Below are the code and all the weights of a small trained network. Each question names an input and a target symbol and asks about switching units off, where a switched-off unit gives its printed mean instead of its output.

import numpy as np


def w(rows, s, z=0):
    codes = np.array(rows[::2]) - 128.0
    scale = np.full(codes.shape[1], s)
    scale[-1] = z or s
    return codes * scale


def f(y):
    return np.maximum(y, 0)


def softmax(a):
    e = np.exp(a - a.max(-1, keepdims=True))
    return e / e.sum(-1, keepdims=True)


def log_softmax(a):
    a = a - a.max(-1, keepdims=True)
    return a - np.log(np.exp(a).sum(-1, keepdims=True))


def net(x, mask):
    ids = ['ΔΛΣΦΨΩαβηξτ'.index(c) for c in x.split()]
    T = len(ids)
    res = E[ids] + P[:T]
    q, k, v = (res @ M[0].T for M in (Q, K, V))
    z = softmax(np.where(np.tri(T) > 0, q @ k.T / 3**0.5, -1e9)) @ v
    res = res + np.where(mask[0], z, O[0][:, -1]) @ O[0][:, :-1]
    y = f(res @ A[0][:, :-1].T + A[0][:, -1])
    res = res + np.where(mask[1:9], y, B[0][:, -1]) @ B[0][:, :-1]
    return log_softmax(res[-1] @ U[:, :-1].T + U[:, -1])


Q, K, V, O, A, B = {}, {}, {}, {}, {}, {}
E = w([
[88,42,99,78,120,101,103,124,93,251,112],'Δ',
[8,142,83,169,141,131,101,103,219,84,165],'Λ',
[138,140,64,86,75,82,115,115,105,230,112],'Σ',
[160,149,83,135,132,77,150,113,177,144,113],'Φ',
[133,163,87,109,190,161,108,187,98,175,215],'Ψ',
[191,140,199,126,148,236,107,169,94,148,171],'Ω',
[113,158,116,163,158,110,107,80,137,108,74],'α',
[185,187,97,182,146,81,155,86,185,60,111],'β',
[73,102,56,124,40,153,209,190,111,59,159],'η',
[161,103,115,156,147,85,163,114,184,106,142],'ξ',
[116,52,126,129,181,90,137,124,149,138,121],'τ',
],0.022)
P = w([
[118,146,120,107,131,113,173,140,138,139,131],'0',
[128,117,87,69,154,183,105,77,148,111,123],'1',
[202,86,104,42,129,112,84,142,124,110,144],'2',
[133,161,117,199,120,96,151,184,75,180,111],'3',
[98,171,6,124,165,187,209,117,112,131,113],'4',
[180,123,113,83,147,150,57,134,147,112,140],'5',
[168,87,145,142,126,123,58,171,75,204,125],'6',
],0.015)
Q[0] = w([
[154,99,108,7,125,116,98,72,163,75,111],'head 1',
[71,113,152,158,75,74,175,109,144,127,83],'head 1',
[212,76,199,202,82,56,54,173,132,166,91],'head 1',
],0.012)
K[0] = w([
[71,144,189,226,59,26,137,179,128,165,124],'head 1',
[109,86,43,60,91,92,112,9,138,74,160],'head 1',
[111,154,104,169,169,166,255,51,101,193,111],'head 1',
],0.0096)
V[0] = w([
[74,19,146,122,193,161,133,189,75,89,130],'head 1',
[97,2,95,138,4,131,162,140,180,164,199],'head 1',
[35,133,83,41,93,131,75,169,101,236,85],'head 1',
],0.0089)
O[0] = w([
[115,126,208,14,85,80,56,139,221,165,149,121],'head 1',
[172,163,165,197,201,124,50,207,131,56,117,121],'head 1',
[90,163,91,75,127,75,113,158,9,90,103,254],'head 1',
],0.015,0.0045)
A[0] = w([
[192,105,86,92,148,140,206,64,89,142,73,150],'neuron 1',
[50,136,103,68,146,86,128,124,88,67,133,188],'neuron 2',
[145,136,93,111,227,31,47,99,105,135,84,176],'neuron 3',
[141,150,255,76,61,209,159,86,125,134,135,74],'neuron 4',
[169,140,189,111,166,76,109,49,170,188,96,106],'neuron 5',
[161,31,89,175,111,90,84,145,124,169,72,253],'neuron 6',
[99,126,86,150,133,96,68,231,134,109,165,190],'neuron 7',
[130,70,105,126,31,140,211,140,230,149,41,108],'neuron 8',
],0.0086,0.0054)
B[0] = w([
[122,89,218,114,195,33,136,151,90,196,116,219],'neuron 1',
[155,118,132,165,55,126,199,190,182,175,114,240],'neuron 2',
[135,125,115,158,108,126,95,161,168,131,199,254],'neuron 3',
[191,135,132,169,130,1,143,89,164,92,95,161],'neuron 4',
[168,130,122,75,134,196,198,124,4,152,159,161],'neuron 5',
[171,166,55,81,163,124,137,98,180,136,88,179],'neuron 6',
[81,111,86,94,128,167,142,116,111,120,137,235],'neuron 7',
[100,46,127,107,86,198,31,150,125,82,142,205],'neuron 8',
],0.0096,0.022)
U = w([
[130,145,117,145,220,82,163,114,126,138,146,171],'Δ',
[85,124,10,166,143,56,131,49,175,99,143,214],'Λ',
[204,145,130,140,160,182,174,182,175,146,63,114],'Σ',
[71,94,128,118,169,48,122,118,92,95,133,146],'Φ',
[137,167,155,105,197,177,209,140,94,168,254,139],'Ψ',
[171,131,186,133,136,68,142,172,203,144,47,208],'Ω',
[149,135,154,146,194,100,84,162,116,152,147,91],'α',
[169,112,114,153,157,112,152,152,72,118,144,65],'β',
[136,90,89,72,117,154,158,132,58,29,87,187],'η',
[166,111,133,148,118,111,115,175,149,131,100,2],'ξ',
[150,91,129,162,163,122,138,145,135,148,143,48],'τ',
],0.0072,0.0074)

Each question gives the input, a string of symbols that net reads in full, and the target symbol t.
The units are the heads (3 rows each of Q, K, V and O) and the neurons (one row each of A and B). Each row of codes is followed by its name. A weight is (code - 128) times the scale printed after its matrix; where a second scale follows, it is the last column's (O, A, B and U).
mask holds one flag per unit, heads first, then neurons. A switched-off unit (its flag False) gives its mean, the last column of its rows in O or B, instead of its output. The means were averaged over made-up inputs and are rounded, as every weight is.
A unit's drop is (log p(t) with every unit on - log p(t) with that unit switched off) / (log p(t) with every unit on - log p(t) with every unit switched off).
The circuit of an input: a set's keep is (log p(t) with only the set's units on - log p(t) with every unit switched off) / (log p(t) with every unit on - log p(t) with every unit switched off). Starting from all 9 units, units are removed one at a time, each time the one whose removal leaves the highest keep (on an exact tie, the one counted first), for as long as the keep stays at least 0.8.
units of the circuit, in order: the units of the circuit, biggest drop first
top k neurons: the k neurons with the biggest drops, biggest first
input Ψ α α β ξ, target Φ: top 2 neurons => [neuron 1; neuron 8]
input Φ Ψ τ Ψ α β, target Ω: top neuron => [neuron 7]
input α Ψ Σ, target Φ: units of the circuit, in order => [neuron 1; head 1; neuron 2]
input Φ Ω β, target Δ: units of the circuit, in order => [head 1; neuron 1; neuron 8]
input Ψ η Λ Δ α Φ, target ξ: top 2 neurons => [neuron 2; neuron 3]
input β Ψ τ, target τ: units of the circuit, in order => [head 1; neuron 8]
input α Ω Φ τ, target η: units of the circuit, in order => [head 1; neuron 8; neuron 5; neuron 3]
input β β Φ Λ Ψ ξ Δ, target Ω: top 4 neurons => [neuron 2; neuron 7; neuron 6; neuron 8]
input β β Λ Σ, target τ: top 2 neurons => [neuron 8; neuron 1]
input α Φ Φ, target Φ: top 3 neurons => [neuron 1; neuron 2; neuron 8]
input Σ Λ Λ Φ τ Σ Φ, target Ψ: units of the circuit, in order => [neuron 5; head 1; neuron 4]
input Σ β ξ, target β: units of the circuit, in order => [head 1; neuron 3]
input β Σ Ω Ω β, target η: top 4 neurons => [neuron 8; neuron 5; neuron 3; neuron 2]
input η η Δ, target α: units of the circuit, in order => [head 1]
input Σ ξ α Ω α β, target η: units of the circuit, in order => [head 1; neuron 5; neuron 8; neuron 3]
input Ψ Φ Λ Ψ τ Λ Σ, target Ψ: top 2 neurons => [neuron 5; neuron 8]
input β β Φ τ Ψ τ, target Ψ: units of the circuit, in order => [head 1; neuron 5; neuron 4]
input Δ β ξ Σ τ α, target β: units of the circuit, in order => [head 1; neuron 2; neuron 3]
input Ω Ψ Ψ τ, target Ω: units of the circuit, in order => [head 1; neuron 2; neuron 7]
input Ψ Λ Δ, target Ω: top neuron => [neuron 2]
input η η Σ, target α: top 2 neurons => [neuron 3; neuron 2]
input Δ τ α Σ α, target Φ: top 3 neurons => [neuron 1; neuron 8; neuron 2]
